Here is a tiny trained network, its code and every weight. The questions are about switching its units off for an input and a class, where a switched-off unit gives its printed mean instead of its output.

import numpy as np


def w(rows, s, z=0):
    codes = np.array(rows[::2]) - 128.0
    scale = np.full(codes.shape[1], s)
    scale[-1] = z or s
    return codes * scale


def norm(h):
    return h / np.sqrt((h * h).mean(-1, keepdims=True) + 1e-5)


def f(y):
    return y / 2 * (1 + np.tanh(0.7978845608 * (y + 0.044715 * y**3)))


def log_softmax(a):
    a = a - a.max(-1, keepdims=True)
    return a - np.log(np.exp(a).sum(-1, keepdims=True))


def net(x, mask):
    res = np.array(x, float).reshape(1, 2) / 4 @ E
    u = 0
    for l in range(4):
        y = f(norm(res) @ A[l][:, :-1].T + A[l][:, -1])
        res = res + np.where(mask[u : u + 6], y, B[l][:, -1]) @ B[l][:, :-1]
        u += 6
    return log_softmax(norm(res)[-1] @ U[:, :-1].T + U[:, -1])


A, B = {}, {}
E = w([
[245,61,219,115,132,117,117],'x0',
[147,126,112,221,134,217,192],'x1',
],0.012)
A[0] = w([
[130,146,193,87,72,156,194,85],'0.n1',
[222,142,160,94,65,176,55,139],'0.n2',
[75,176,76,140,93,15,23,8],'0.n3',
[12,157,120,167,163,110,1,195],'0.n4',
[47,38,33,175,146,90,118,103],'0.n5',
[130,212,151,225,133,165,250,33],'0.n6',
],0.0063,0.0015)
B[0] = w([
[135,133,76,150,180,76,205,135],'0.n1',
[84,111,164,181,247,140,109,213],'0.n2',
[188,151,123,157,112,129,183,237],'0.n3',
[115,97,117,142,231,99,129,236],'0.n4',
[75,61,254,105,127,173,135,177],'0.n5',
[168,100,78,115,85,153,55,255],'0.n6',
],0.0081,0.0044)
A[1] = w([
[138,133,147,189,137,201,241,80],'1.n1',
[100,254,49,119,109,151,140,107],'1.n2',
[73,83,190,81,105,164,231,66],'1.n3',
[111,212,203,120,191,41,72,254],'1.n4',
[157,172,106,10,50,104,125,63],'1.n5',
[154,173,123,156,223,121,187,140],'1.n6',
],0.0074,0.0018)
B[1] = w([
[253,104,88,101,23,171,91,198],'1.n1',
[163,110,168,25,180,180,166,169],'1.n2',
[124,149,85,197,149,82,97,122],'1.n3',
[106,47,39,188,65,189,65,254],'1.n4',
[209,115,24,105,110,33,68,137],'1.n5',
[102,107,91,133,23,184,95,176],'1.n6',
],0.0059,0.0064)
A[2] = w([
[135,72,178,134,143,106,139,2],'2.n1',
[146,151,138,136,94,115,168,82],'2.n2',
[156,113,126,140,144,7,104,134],'2.n3',
[125,133,230,152,175,119,135,23],'2.n4',
[113,98,103,138,104,161,77,119],'2.n5',
[149,113,198,127,157,122,144,47],'2.n6',
],0.014,0.0023)
B[2] = w([
[50,186,171,155,132,76,140,170],'2.n1',
[174,138,59,129,174,102,90,118],'2.n2',
[172,145,2,150,118,196,153,202],'2.n3',
[49,165,155,84,142,60,214,150],'2.n4',
[153,124,175,139,135,66,156,254],'2.n5',
[127,136,175,136,212,114,227,159],'2.n6',
],0.0087,0.008)
A[3] = w([
[4,170,137,120,127,201,129,143],'3.n1',
[103,148,164,223,107,153,97,100],'3.n2',
[160,41,165,163,94,117,149,109],'3.n3',
[198,80,142,162,166,94,187,155],'3.n4',
[107,145,42,121,121,142,70,253],'3.n5',
[125,116,97,119,198,91,173,167],'3.n6',
],0.011,0.0046)
B[3] = w([
[79,207,213,67,208,24,175,195],'3.n1',
[240,70,35,107,68,104,6,156],'3.n2',
[86,168,101,85,125,48,125,232],'3.n3',
[27,164,127,115,166,159,142,254],'3.n4',
[213,87,159,192,135,185,112,228],'3.n5',
[207,215,146,147,78,255,198,179],'3.n6',
],0.0086,0.0088)
U = w([
[99,216,193,142,210,149,188,166],'0',
[199,104,46,177,83,188,86,215],'1',
[55,107,72,117,100,9,40,148],'2',
[125,146,172,135,80,81,98,56],'3',
[54,84,145,121,100,142,83,2],'4',
],0.015,0.0066)

Each question gives the input, the list of numbers given to net, and the class t.
The units are the neurons (one row each of A and B). Each row of codes is followed by its name. A weight is (code - 128) times the scale printed after its matrix; where a second scale follows, it is the last column's (A, B and U).
mask holds one flag per neuron, layer by layer. A switched-off neuron (its flag False) gives its mean, the last column of its row in B, instead of its output. The means were averaged over made-up inputs and are rounded, as every weight is.
A unit's drop is (log p(t) with every unit on - log p(t) with that unit switched off) / (log p(t) with every unit on - log p(t) with every unit switched off).
The circuit of an input: a set's keep is (log p(t) with only the set's units on - log p(t) with every unit switched off) / (log p(t) with every unit on - log p(t) with every unit switched off). Starting from the 12 units with the biggest drops (on a tie, the unit counted first), units are removed one at a time, each time the one whose removal leaves the highest keep (on an exact tie, the one counted first), for as long as the keep stays at least 0.8.
units of the circuit, in order: the units of the circuit, biggest drop first
k most important neurons: the k neurons with the biggest drops, biggest first
top k neurons in layer l: the k neurons of layer l with the biggest drops, biggest first
drop of u: that unit's drop, to one decimal
input [2,3], class 2: top neuron in layer 2	2.n3
input [5,-5], class 0: units of the circuit, in order	0.n6, 2.n6
input [-2,-2], class 2: top 2 neurons in layer 2	2.n5, 2.n3
input [3,0], class 2: top 2 neurons in layer 1	1.n6, 1.n4
input [-3,-1], class 2: 3 most important neurons	0.n5, 2.n3, 0.n4
input [-8,-8], class 0: top 3 neurons in layer 0	0.n6, 0.n4, 0.n5
input [-6,7], class 1: 2 most important neurons	1.n1, 3.n4
input [-1,4], class 1: 2 most important neurons	3.n1, 2.n6
input [-5,-5], class 0: 2 most important neurons	0.n4, 0.n6
input [3,2], class 2: 2 most important neurons	1.n6, 1.n1
input [-3,1], class 2: 3 most important neurons	0.n5, 2.n3, 2.n6
input [-3,3], class 2: 4 most important neurons	0.n5, 2.n3, 0.n3, 2.n5
input [6,-8], class 1: 2 most important neurons	2.n3, 1.n4
input [2,2], class 2: most important neuron	2.n3
input [7,6], class 0: 2 most important neurons	1.n4, 3.n4
input [2,-7], class 1: drop of 2.n3	0.1
input [-1,0], class 2: drop of 0.n3	0.2
input [3,-5], class 1: drop of 2.n3	1.4
input [1,-1], class 2: drop of 2.n5	0.2
